Below are the code and all the weights of a small trained network. Each question names an input and a target symbol and asks about switching units off, where a switched-off unit gives its printed mean instead of its output.

import numpy as np


def w(rows, s, z=0):
    codes = np.array(rows[::2]) - 128.0
    scale = np.full(codes.shape[1], s)
    scale[-1] = z or s
    return codes * scale


def norm(h):
    return h / np.sqrt((h * h).mean(-1, keepdims=True) + 1e-5)


def f(y):
    return np.maximum(y, 0)


def softmax(a):
    e = np.exp(a - a.max(-1, keepdims=True))
    return e / e.sum(-1, keepdims=True)


def log_softmax(a):
    a = a - a.max(-1, keepdims=True)
    return a - np.log(np.exp(a).sum(-1, keepdims=True))


def net(x, mask):
    ids = ['αβγδεζηθλμξπτψω'.index(c) for c in x.split()]
    T = len(ids)
    res = E[ids] + P[:T]
    u = 0
    for l in range(2):
        q, k, v = (norm(res) @ M[l].T for M in (Q, K, V))
        z = softmax(np.where(np.tri(T) > 0, q @ k.T / 3**0.5, -1e9)) @ v
        res = res + np.where(mask[u], z, O[l][:, -1]) @ O[l][:, :-1]
        u += 1
        y = f(norm(res) @ A[l][:, :-1].T + A[l][:, -1])
        res = res + np.where(mask[u : u + 4], y, B[l][:, -1]) @ B[l][:, :-1]
        u += 4
    return log_softmax(norm(res)[-1] @ U[:, :-1].T + U[:, -1])


Q, K, V, O, A, B = {}, {}, {}, {}, {}, {}
E = w([
[197,87,126,117,153],'α',
[168,128,93,211,111],'β',
[74,122,124,151,118],'γ',
[136,100,14,98,54],'δ',
[88,121,155,86,115],'ε',
[59,128,132,159,102],'ζ',
[94,131,152,180,125],'η',
[116,136,138,40,112],'θ',
[125,120,153,93,132],'λ',
[2,203,98,51,87],'μ',
[103,160,167,161,147],'ξ',
[103,164,168,52,129],'π',
[118,174,100,136,169],'τ',
[42,193,127,210,98],'ψ',
[143,149,163,84,147],'ω',
],0.022)
P = w([
[4,17,100,120,255],'0',
[94,91,179,121,161],'1',
[114,108,193,122,159],'2',
[141,133,172,143,135],'3',
[158,148,175,138,121],'4',
[176,161,174,139,111],'5',
[191,176,179,132,104],'6',
[193,193,180,130,92],'7',
[197,199,175,125,84],'8',
[194,204,177,113,74],'9',
],0.0087)
Q[0] = w([
[148,252,65,171,96],'0.h0',
[183,59,97,80,121],'0.h0',
[147,61,228,13,195],'0.h0',
],0.016)
K[0] = w([
[167,184,120,148,16],'0.h0',
[142,8,139,149,119],'0.h0',
[63,37,63,124,211],'0.h0',
],0.014)
V[0] = w([
[173,220,66,132,255],'0.h0',
[172,91,48,101,146],'0.h0',
[93,165,109,150,91],'0.h0',
],0.008)
O[0] = w([
[198,148,72,104,254,135],'0.h0',
[171,120,27,68,166,1],'0.h0',
[116,124,95,128,89,165],'0.h0',
],0.0089,0.0037)
A[0] = w([
[83,162,37,241,147,220],'0.n0',
[80,17,136,71,196,184],'0.n1',
[198,1,100,121,89,114],'0.n2',
[61,125,174,20,164,1],'0.n3',
],0.0064,0.005)
B[0] = w([
[198,116,112,111,174,253],'0.n0',
[178,149,161,127,77,213],'0.n1',
[4,143,131,113,108,156],'0.n2',
[115,101,77,166,179,180],'0.n3',
],0.015,0.0042)
Q[1] = w([
[130,164,59,243,103],'1.h0',
[187,28,141,8,95],'1.h0',
[126,195,47,197,90],'1.h0',
],0.017)
K[1] = w([
[189,177,131,129,68],'1.h0',
[110,7,109,141,148],'1.h0',
[170,191,113,154,39],'1.h0',
],0.021)
V[1] = w([
[138,84,71,107,67],'1.h0',
[69,163,43,246,169],'1.h0',
[206,63,139,178,101],'1.h0',
],0.014)
O[1] = w([
[135,86,63,88,74,2],'1.h0',
[171,247,152,111,50,57],'1.h0',
[237,38,179,135,98,100],'1.h0',
],0.015,0.0057)
A[1] = w([
[142,113,76,216,91,178],'1.n0',
[230,153,183,84,44,167],'1.n1',
[147,6,90,94,91,208],'1.n2',
[174,134,43,183,191,252],'1.n3',
],0.012,0.0036)
B[1] = w([
[79,36,15,97,90,160],'1.n0',
[71,99,48,202,146,254],'1.n1',
[150,220,189,68,59,253],'1.n2',
[194,182,7,137,119,215],'1.n3',
],0.013,0.0056)
U = w([
[206,133,160,40,143,221],'α',
[201,95,40,196,71,83],'β',
[196,89,190,123,33,164],'γ',
[122,138,67,52,41,175],'δ',
[68,103,221,34,113,144],'ε',
[58,86,90,176,57,93],'ζ',
[143,53,170,237,93,84],'η',
[72,42,69,83,151,194],'θ',
[149,20,167,109,139,227],'λ',
[17,213,85,68,139,2],'μ',
[146,165,251,129,189,112],'ξ',
[45,137,109,132,226,46],'π',
[189,186,71,113,206,147],'τ',
[165,236,148,163,59,75],'ψ',
[146,80,127,136,245,136],'ω',
],0.016,0.0055)

Each question gives the input, a string of symbols that net reads in full, and the target symbol t.
The units are the heads (3 rows each of Q, K, V and O) and the neurons (one row each of A and B). Each row of codes is followed by its name. A weight is (code - 128) times the scale printed after its matrix; where a second scale follows, it is the last column's (O, A, B and U).
mask holds one flag per unit, layer by layer, with each layer's heads first. A switched-off unit (its flag False) gives its mean, the last column of its rows in O or B, instead of its output. The means were averaged over made-up inputs and are rounded, as every weight is.
A unit's drop is (log p(t) with every unit on - log p(t) with that unit switched off) / (log p(t) with every unit on - log p(t) with every unit switched off).
The circuit of an input: a set's keep is (log p(t) with only the set's units on - log p(t) with every unit switched off) / (log p(t) with every unit on - log p(t) with every unit switched off). Starting from all 10 units, units are removed one at a time, each time the one whose removal leaves the highest keep (on an exact tie, the one counted first), for as long as the keep stays at least 0.8.
circuit, biggest first: the units of the circuit, biggest drop first
unit that matters most: the unit with the biggest drop
top k neurons: the k neurons with the biggest drops, biggest first
k most important neurons of layer l: the k neurons of layer l with the biggest drops, biggest first
input δ γ δ α ζ ε, target δ: circuit, biggest first : (1.h0 0.h0)
input ω η ζ, target ω: top 2 neurons : (0.n1 0.n0)
input λ ξ μ λ, target λ: circuit, biggest first : (0.n1 0.n3 1.h0)
input ω π β μ θ η λ π τ θ, target ω: unit that matters most : 0.n3
input γ ω τ β λ γ η θ λ, target γ: circuit, biggest first : (0.n0 1.h0 0.n1)
input ψ ε α β γ μ τ η η, target τ: circuit, biggest first : (0.h0 1.n3)
input β γ ε α, target β: top 3 neurons : (0.n1 0.n3 1.n1)
input β α β π δ δ β θ ε λ, target β: top 3 neurons : (0.n1 0.n3 1.n1)
input ε γ ψ λ ζ π γ τ ε ε, target ε: top 2 neurons : (0.n1 1.n2)
input γ ω β η θ β θ ε, target γ: circuit, biggest first : (0.n0 1.h0 0.n1)
input γ ε η μ η ε α θ, target γ: circuit, biggest first : (1.h0 0.n0 0.n1)
input π θ λ π δ γ λ λ ε, target π: top 2 neurons : (0.n1 0.n3)
input ω μ α π μ β μ τ ω, target ω: circuit, biggest first : (0.n1 1.h0 0.h0)
input ψ δ θ, target ψ: unit that matters most : 1.h0
input δ λ τ α ζ π ω, target δ: top 2 neurons : (0.n1 0.n2)
input ε ζ θ η λ ε ζ ε ω, target ε: top 2 neurons : (0.n1 0.n0)
input ψ δ ε α γ λ, target ψ: circuit, biggest first : (1.h0 0.n0)
input β δ π γ β ω λ μ λ, target β: circuit, biggest first : (1.h0 1.n1 0.h0)
input ε ε η ξ ψ τ ω η, target ω: circuit, biggest first : (0.n0 1.h0)
input ω ε ω ε δ τ ξ, target τ: circuit, biggest first : (0.h0)
input ξ γ η ψ ε ξ ε θ, target ξ: 2 most important neurons of layer 0 : (0.n1 0.n3)
input ζ τ ξ π θ π, target ζ: top 2 neurons : (1.n1 0.n1)
input λ δ ω δ α θ η, target θ: top 2 neurons : (0.n1 0.n0)
input ε μ θ ω ψ τ μ λ, target ε: top 3 neurons : (0.n1 1.n2 0.n0)
input μ π ψ π α η α ξ ζ, target ξ: 2 most important neurons of layer 0 : (0.n3 0.n1)
input ω ε β θ, target ω: top 3 neurons : (0.n3 0.n1 0.n0)
